Below is a small trained network, with its code and all its weights. Each question gives an input and a target symbol and asks what happens when units are switched off, that is, made to give their printed mean instead of their output.

import numpy as np


def w(rows, s, z=0):
    codes = np.array(rows[::2]) - 128.0
    scale = np.full(codes.shape[1], s)
    scale[-1] = z or s
    return codes * scale


def f(y):
    return np.maximum(y, 0)


def softmax(a):
    e = np.exp(a - a.max(-1, keepdims=True))
    return e / e.sum(-1, keepdims=True)


def log_softmax(a):
    a = a - a.max(-1, keepdims=True)
    return a - np.log(np.exp(a).sum(-1, keepdims=True))


def net(x, mask):
    ids = ['αβγδεζηλμξπστψω'.index(c) for c in x.split()]
    T = len(ids)
    res = E[ids] + P[:T]
    u = 0
    for l in range(2):
        q, k, v = (res @ M[l].T for M in (Q, K, V))
        z = softmax(np.where(np.tri(T) > 0, q @ k.T / 2**0.5, -1e9)) @ v
        res = res + np.where(mask[u], z, O[l][:, -1]) @ O[l][:, :-1]
        u += 1
        y = f(res @ A[l][:, :-1].T + A[l][:, -1])
        res = res + np.where(mask[u : u + 8], y, B[l][:, -1]) @ B[l][:, :-1]
        u += 8
    return log_softmax(res[-1] @ U[:, :-1].T + U[:, -1])


Q, K, V, O, A, B = {}, {}, {}, {}, {}, {}
E = w([
[245,178,107,159,115],'α',
[131,82,113,130,112],'β',
[59,169,49,37,87],'γ',
[139,155,205,82,206],'δ',
[105,30,52,160,196],'ε',
[52,146,209,55,74],'ζ',
[225,46,110,236,193],'η',
[83,49,81,118,95],'λ',
[153,56,171,154,87],'μ',
[161,152,254,120,96],'ξ',
[95,97,125,140,178],'π',
[104,79,72,166,205],'σ',
[3,144,94,9,140],'τ',
[85,111,32,42,102],'ψ',
[142,143,194,87,101],'ω',
],0.015)
P = w([
[98,73,232,118,177],'0',
[169,88,110,130,79],'1',
[238,86,115,29,169],'2',
[27,195,120,157,119],'3',
[168,94,127,164,98],'4',
[191,75,84,51,218],'5',
[8,202,114,163,115],'6',
[172,98,134,174,111],'7',
],0.012)
Q[0] = w([
[94,156,104,183,156],'0.h1',
[174,255,83,78,133],'0.h1',
],0.0053)
K[0] = w([
[100,124,118,125,254],'0.h1',
[100,187,135,136,146],'0.h1',
],0.0083)
V[0] = w([
[214,117,153,2,162],'0.h1',
[52,70,184,131,198],'0.h1',
],0.0047)
O[0] = w([
[135,254,135,124,179,214],'0.h1',
[101,149,161,163,136,252],'0.h1',
],0.013,0.0027)
A[0] = w([
[79,195,72,109,68,55],'0.n1',
[122,111,193,135,35,253],'0.n2',
[49,151,71,97,65,201],'0.n3',
[91,254,134,163,228,64],'0.n4',
[146,222,95,71,78,86],'0.n5',
[44,102,253,133,198,110],'0.n6',
[132,37,105,156,98,41],'0.n7',
[245,81,46,103,98,214],'0.n8',
],0.0081,0.0033)
B[0] = w([
[91,105,156,87,176,170],'0.n1',
[149,126,171,41,104,225],'0.n2',
[254,172,140,194,71,222],'0.n3',
[143,79,64,113,130,200],'0.n4',
[99,81,154,200,171,164],'0.n5',
[166,172,84,185,33,255],'0.n6',
[117,106,109,241,103,173],'0.n7',
[114,105,37,120,198,230],'0.n8',
],0.0086,0.0064)
Q[1] = w([
[109,255,42,186,138],'1.h1',
[131,186,147,216,72],'1.h1',
],0.0086)
K[1] = w([
[97,153,117,254,71],'1.h1',
[136,53,240,209,35],'1.h1',
],0.0085)
V[1] = w([
[2,81,111,71,97],'1.h1',
[185,114,114,104,45],'1.h1',
],0.0094)
O[1] = w([
[116,166,186,180,146,4],'1.h1',
[7,205,12,45,84,254],'1.h1',
],0.012,0.0059)
A[1] = w([
[13,134,184,168,101,106],'1.n1',
[18,203,173,211,163,178],'1.n2',
[142,199,17,165,103,6],'1.n3',
[88,48,65,240,202,3],'1.n4',
[135,140,105,106,75,241],'1.n5',
[147,216,11,116,163,239],'1.n6',
[132,200,158,236,96,174],'1.n7',
[116,123,254,37,82,160],'1.n8',
],0.0084,0.0047)
B[1] = w([
[150,202,91,125,169,149],'1.n1',
[33,125,140,167,159,149],'1.n2',
[169,135,124,130,97,203],'1.n3',
[100,167,143,74,88,172],'1.n4',
[114,120,122,171,189,204],'1.n5',
[145,121,190,126,135,249],'1.n6',
[148,2,183,155,124,144],'1.n7',
[161,54,80,110,168,153],'1.n8',
],0.013,0.02)
U = w([
[115,93,171,105,193,220],'α',
[92,94,144,92,131,254],'β',
[80,111,184,82,93,175],'γ',
[188,162,126,164,97,61],'δ',
[116,68,161,150,91,129],'ε',
[87,181,120,109,140,110],'ζ',
[149,92,38,161,63,68],'η',
[68,106,140,174,174,207],'λ',
[111,149,51,102,123,36],'μ',
[133,146,162,61,8,12],'ξ',
[154,122,105,171,121,108],'π',
[118,92,139,146,99,129],'σ',
[137,149,161,138,94,142],'τ',
[138,151,194,119,92,178],'ψ',
[78,122,171,72,49,117],'ω',
],0.011,0.0038)

Each question gives the input, a string of symbols that net reads in full, and the target symbol t.
The units are the heads (2 rows each of Q, K, V and O) and the neurons (one row each of A and B). Each row of codes is followed by its name. A weight is (code - 128) times the scale printed after its matrix; where a second scale follows, it is the last column's (O, A, B and U).
mask holds one flag per unit, layer by layer, with each layer's heads first. A switched-off unit (its flag False) gives its mean, the last column of its rows in O or B, instead of its output. The means were averaged over made-up inputs and are rounded, as every weight is.
A unit's drop is (log p(t) with every unit on - log p(t) with that unit switched off) / (log p(t) with every unit on - log p(t) with every unit switched off).
The circuit of an input: a set's keep is (log p(t) with only the set's units on - log p(t) with every unit switched off) / (log p(t) with every unit on - log p(t) with every unit switched off). Starting from the 12 units with the biggest drops (on a tie, the unit counted first), units are removed one at a time, each time the one whose removal leaves the highest keep (on an exact tie, the one counted first), for as long as the keep stays at least 0.8.
circuit, biggest first: the units of the circuit, biggest drop first
unit that matters most: the unit with the biggest drop
k most important neurons: the k neurons with the biggest drops, biggest first
k most important neurons of layer l: the k neurons of layer l with the biggest drops, biggest first
input λ τ τ β, target λ: circuit, biggest first => (1.h1, 1.n2)
input λ τ α ψ, target λ: circuit, biggest first => (1.h1, 1.n2)
input ω δ τ, target α: unit that matters most => 1.n3
input ε γ ζ ζ, target ε: circuit, biggest first => (1.n7, 1.h1)
input λ ε α η ε β δ, target λ: circuit, biggest first => (1.h1, 1.n2, 0.n3, 0.n6)
input η δ ξ σ, target η: circuit, biggest first => (1.h1, 0.n6)
input η ψ η λ, target η: circuit, biggest first => (0.n3, 1.n3)
input ζ ξ η λ ζ ψ, target α: circuit, biggest first => (0.n6, 1.h1)
input ε ε η ξ η λ ζ, target ε: 4 most important neurons => (0.n3, 1.n7, 0.n7, 0.n6)
input ξ ξ ζ λ, target ξ: circuit, biggest first => (1.n6, 1.h1, 1.n3, 0.n6)
input ζ λ ω δ τ β ξ, target ζ: circuit, biggest first => (1.h1, 0.n6, 1.n1)
input λ η ε μ, target λ: 3 most important neurons => (0.n8, 1.n2, 0.n3)
input η ω ε μ λ ε π, target η: circuit, biggest first => (1.h1, 0.n6, 0.h1)
input μ λ τ, target α: 3 most important neurons => (0.n6, 1.n3, 1.n4)
input ζ σ λ δ, target ζ: circuit, biggest first => (1.h1, 0.n6, 1.n2)
input λ λ ζ η, target λ: 3 most important neurons of layer 1 => (1.n2, 1.n7, 1.n1)
input η η ζ ζ, target η: unit that matters most => 1.h1
input λ ω ζ ξ, target λ: 2 most important neurons of layer 0 => (0.n3, 0.n5)
input ε ξ λ λ ω, target α: 3 most important neurons of layer 1 => (1.n8, 1.n3, 1.n4)
input ε δ ε λ η λ λ μ, target ε: 3 most important neurons => (0.n6, 0.n3, 0.n2)
input ξ η ψ ξ, target ξ: unit that matters most => 0.n6
